Here is a tiny trained network, its code and every weight. The questions are about switching its units off for an input and a class, where a switched-off unit gives its printed mean instead of its output.

import numpy as np


def w(rows, s, z=0):
    codes = np.array(rows[::2]) - 128.0
    scale = np.full(codes.shape[1], s)
    scale[-1] = z or s
    return codes * scale


def f(y):
    return np.maximum(y, 0)


def log_softmax(a):
    a = a - a.max(-1, keepdims=True)
    return a - np.log(np.exp(a).sum(-1, keepdims=True))


def net(x, mask):
    res = np.array(x, float).reshape(1, 6) / 4 @ E
    y = f(res @ A[0][:, :-1].T + A[0][:, -1])
    res = res + np.where(mask, y, B[0][:, -1]) @ B[0][:, :-1]
    return log_softmax(res[-1] @ U[:, :-1].T + U[:, -1])


A, B = {}, {}
E = w([
[57,203,229,191,43,184,190,84],'x0',
[134,87,130,21,162,192,248,70],'x1',
[135,121,133,131,122,125,126,128],'x2',
[211,136,161,75,100,147,24,2],'x3',
[177,210,42,98,40,23,197,94],'x4',
[14,92,118,14,24,125,69,168],'x5',
],0.0051)
A[0] = w([
[174,69,59,94,170,96,109,164,82],'n1',
[73,82,87,40,93,103,88,176,88],'n2',
[14,84,92,122,112,115,189,236,129],'n3',
[86,187,193,149,67,168,167,96,42],'n4',
[173,101,85,78,179,108,120,150,16],'n5',
[236,159,108,236,224,106,172,94,187],'n6',
[143,174,191,117,70,156,89,39,255],'n7',
[81,187,194,143,70,164,165,77,49],'n8',
[74,48,191,163,224,219,86,149,20],'n9',
[137,138,124,186,99,79,60,153,34],'n10',
[89,182,190,154,61,173,165,112,40],'n11',
[128,100,118,53,166,194,231,87,69],'n12',
[126,155,98,205,87,88,53,171,36],'n13',
[155,189,52,105,59,63,181,103,35],'n14',
[158,168,62,93,76,65,159,100,22],'n15',
[60,72,210,160,217,218,78,159,40],'n16',
[120,161,111,208,128,84,84,204,140],'n17',
[91,63,204,157,215,215,85,165,16],'n18',
[71,136,102,195,176,118,219,222,101],'n19',
[118,174,118,188,102,74,44,193,62],'n20',
[125,166,62,127,93,47,214,178,116],'n21',
[134,70,122,40,138,175,224,106,87],'n22',
[98,143,111,206,94,81,64,178,82],'n23',
[201,166,172,106,85,136,16,40,213],'n24',
[36,88,107,76,72,122,130,204,123],'n25',
[93,173,195,163,71,153,169,96,29],'n26',
[123,86,112,37,125,183,233,87,56],'n27',
[152,73,73,80,168,92,89,156,10],'n28',
[41,137,105,183,152,101,212,253,131],'n29',
[128,97,111,49,171,175,230,123,84],'n30',
[181,73,54,70,187,72,93,134,56],'n31',
[166,186,87,128,94,45,191,118,53],'n32',
[85,184,198,155,88,150,158,99,26],'n33',
[51,124,97,194,152,98,219,232,118],'n34',
[170,70,55,80,167,108,95,132,33],'n35',
[167,205,91,112,74,72,153,71,56],'n36',
[95,119,129,43,48,140,42,80,110],'n37',
[209,136,122,216,226,121,177,132,91],'n38',
[146,191,98,132,52,49,198,108,35],'n39',
[160,76,70,107,162,94,84,166,21],'n40',
[161,82,73,79,180,94,104,157,34],'n41',
[43,91,119,35,45,130,71,155,60],'n42',
[31,105,97,43,35,107,92,188,78],'n43',
[90,182,200,159,64,169,171,102,27],'n44',
],0.0053,0.0028)
B[0] = w([
[52,89,68,209,142,113,166,193,191],'n1',
[155,205,129,234,114,209,217,140,205],'n2',
[188,100,74,95,222,182,121,6,225],'n3',
[50,58,60,216,185,102,145,215,175],'n4',
[26,84,79,206,187,64,164,219,162],'n5',
[178,254,128,219,118,239,229,81,252],'n6',
[86,55,34,130,211,129,84,76,238],'n7',
[57,61,60,225,185,90,129,203,178],'n8',
[216,76,156,87,10,208,60,246,204],'n9',
[84,230,236,95,186,55,71,175,163],'n10',
[40,65,45,218,180,94,142,213,173],'n11',
[58,241,239,81,190,46,58,190,198],'n12',
[69,230,244,77,183,47,78,199,177],'n13',
[186,78,139,79,26,201,48,247,199],'n14',
[189,68,135,86,42,204,57,232,181],'n15',
[205,69,131,78,10,198,65,235,207],'n16',
[88,207,213,76,164,81,94,103,198],'n17',
[216,72,150,82,5,206,66,247,198],'n18',
[183,76,94,61,222,160,82,5,207],'n19',
[66,235,237,81,160,50,82,180,188],'n20',
[202,55,110,49,67,204,33,146,214],'n21',
[72,233,241,74,192,59,54,175,200],'n22',
[76,214,234,64,174,54,77,172,186],'n23',
[131,88,99,40,252,95,37,9,253],'n24',
[183,207,118,183,157,207,198,59,214],'n25',
[48,63,39,225,181,97,154,212,168],'n26',
[88,239,252,69,191,55,51,194,197],'n27',
[41,67,49,218,157,92,181,216,170],'n28',
[154,41,75,54,216,133,70,6,228],'n29',
[54,250,237,76,195,44,58,166,197],'n30',
[42,59,46,209,176,113,160,196,200],'n31',
[175,111,114,105,34,210,65,220,190],'n32',
[49,45,50,225,175,100,143,216,164],'n33',
[154,59,74,71,222,143,54,6,220],'n34',
[48,58,44,213,171,98,156,199,179],'n35',
[179,55,116,76,67,201,41,221,192],'n36',
[232,192,75,190,212,230,193,20,218],'n37',
[152,239,170,221,82,228,237,138,210],'n38',
[166,77,144,86,44,188,40,250,196],'n39',
[43,99,78,220,146,93,173,215,169],'n40',
[45,72,57,219,151,93,170,205,175],'n41',
[214,241,140,236,122,232,242,96,217],'n42',
[213,247,141,242,103,228,229,108,229],'n43',
[47,63,32,222,185,92,149,225,173],'n44',
],0.0046,0.0052)
U = w([
[6,25,31,234,154,57,164,236,23],'0',
[234,37,150,40,10,193,49,248,14],'1',
[211,245,142,227,127,204,230,82,55],'2',
[38,242,252,26,183,6,56,171,33],'3',
[178,38,53,42,214,110,62,2,135],'4',
[131,117,99,114,140,133,113,126,252],'5',
[106,47,172,81,33,27,231,54,143],'6',
],0.0055,0.005)

Each question gives the input, the list of numbers given to net, and the class t.
The units are the neurons (one row each of A and B). Each row of codes is followed by its name. A weight is (code - 128) times the scale printed after its matrix; where a second scale follows, it is the last column's (A, B and U).
mask holds one flag per neuron, in row order. A switched-off neuron (its flag False) gives its mean, the last column of its row in B, instead of its output. The means were averaged over made-up inputs and are rounded, as every weight is.
A unit's drop is (log p(t) with every unit on - log p(t) with that unit switched off) / (log p(t) with every unit on - log p(t) with every unit switched off).
The circuit of an input: a set's keep is (log p(t) with only the set's units on - log p(t) with every unit switched off) / (log p(t) with every unit on - log p(t) with every unit switched off). Starting from the 12 units with the biggest drops (on a tie, the unit counted first), units are removed one at a time, each time the one whose removal leaves the highest keep (on an exact tie, the one counted first), for as long as the keep stays at least 0.8.
circuit, biggest first: the units of the circuit, biggest drop first
most important unit: the unit with the biggest drop
top k neurons: the k neurons with the biggest drops, biggest first
drop of u: that unit's drop, to one decimal
input [0,8,-3,3,7,6], class 3: circuit, biggest first	n27
input [-6,7,-1,-6,8,-2], class 1: circuit, biggest first	n21, n14
input [7,6,-1,-8,2,4], class 4: circuit, biggest first	n29, n34
input [-2,5,7,-7,-4,7], class 2: circuit, biggest first	n43, n25
input [7,-3,-5,-8,6,3], class 4: circuit, biggest first	n29, n34
input [-6,7,-3,-3,5,-6], class 3: circuit, biggest first	n30, n12
input [0,8,0,1,-6,-2], class 3: circuit, biggest first	n12, n30
input [2,0,-5,5,-3,4], class 4: circuit, biggest first	n24, n7
input [5,2,-4,7,3,-6], class 4: top 3 neurons	n24, n7, n43
input [-4,3,-6,-6,-5,-8], class 2: top 2 neurons	n38, n6
input [6,-7,-6,-6,5,-2], class 3: circuit, biggest first	n23, n20
input [2,8,8,-8,8,8], class 1: top 4 neurons	n21, n14, n39, n15
input [-5,1,1,6,-6,-8], class 2: top 2 neurons	n6, n38
input [2,-8,6,-3,6,6], class 3: circuit, biggest first	n20
input [-4,4,0,0,-3,-7], class 2: top 2 neurons	n6, n38
input [7,-5,-7,8,2,0], class 4: top 2 neurons	n24, n7
input [-5,-8,2,3,1,6], class 3: top 4 neurons	n20, n13, n23, n10
input [3,-3,-5,-8,-1,0], class 4: drop of n40	0.0
input [4,5,0,-5,7,8], class 2: drop of n43	1.1
input [1,8,2,0,-5,6], class 3: drop of n30	0.3
input [2,8,-5,3,7,2], class 3: most important unit	n27
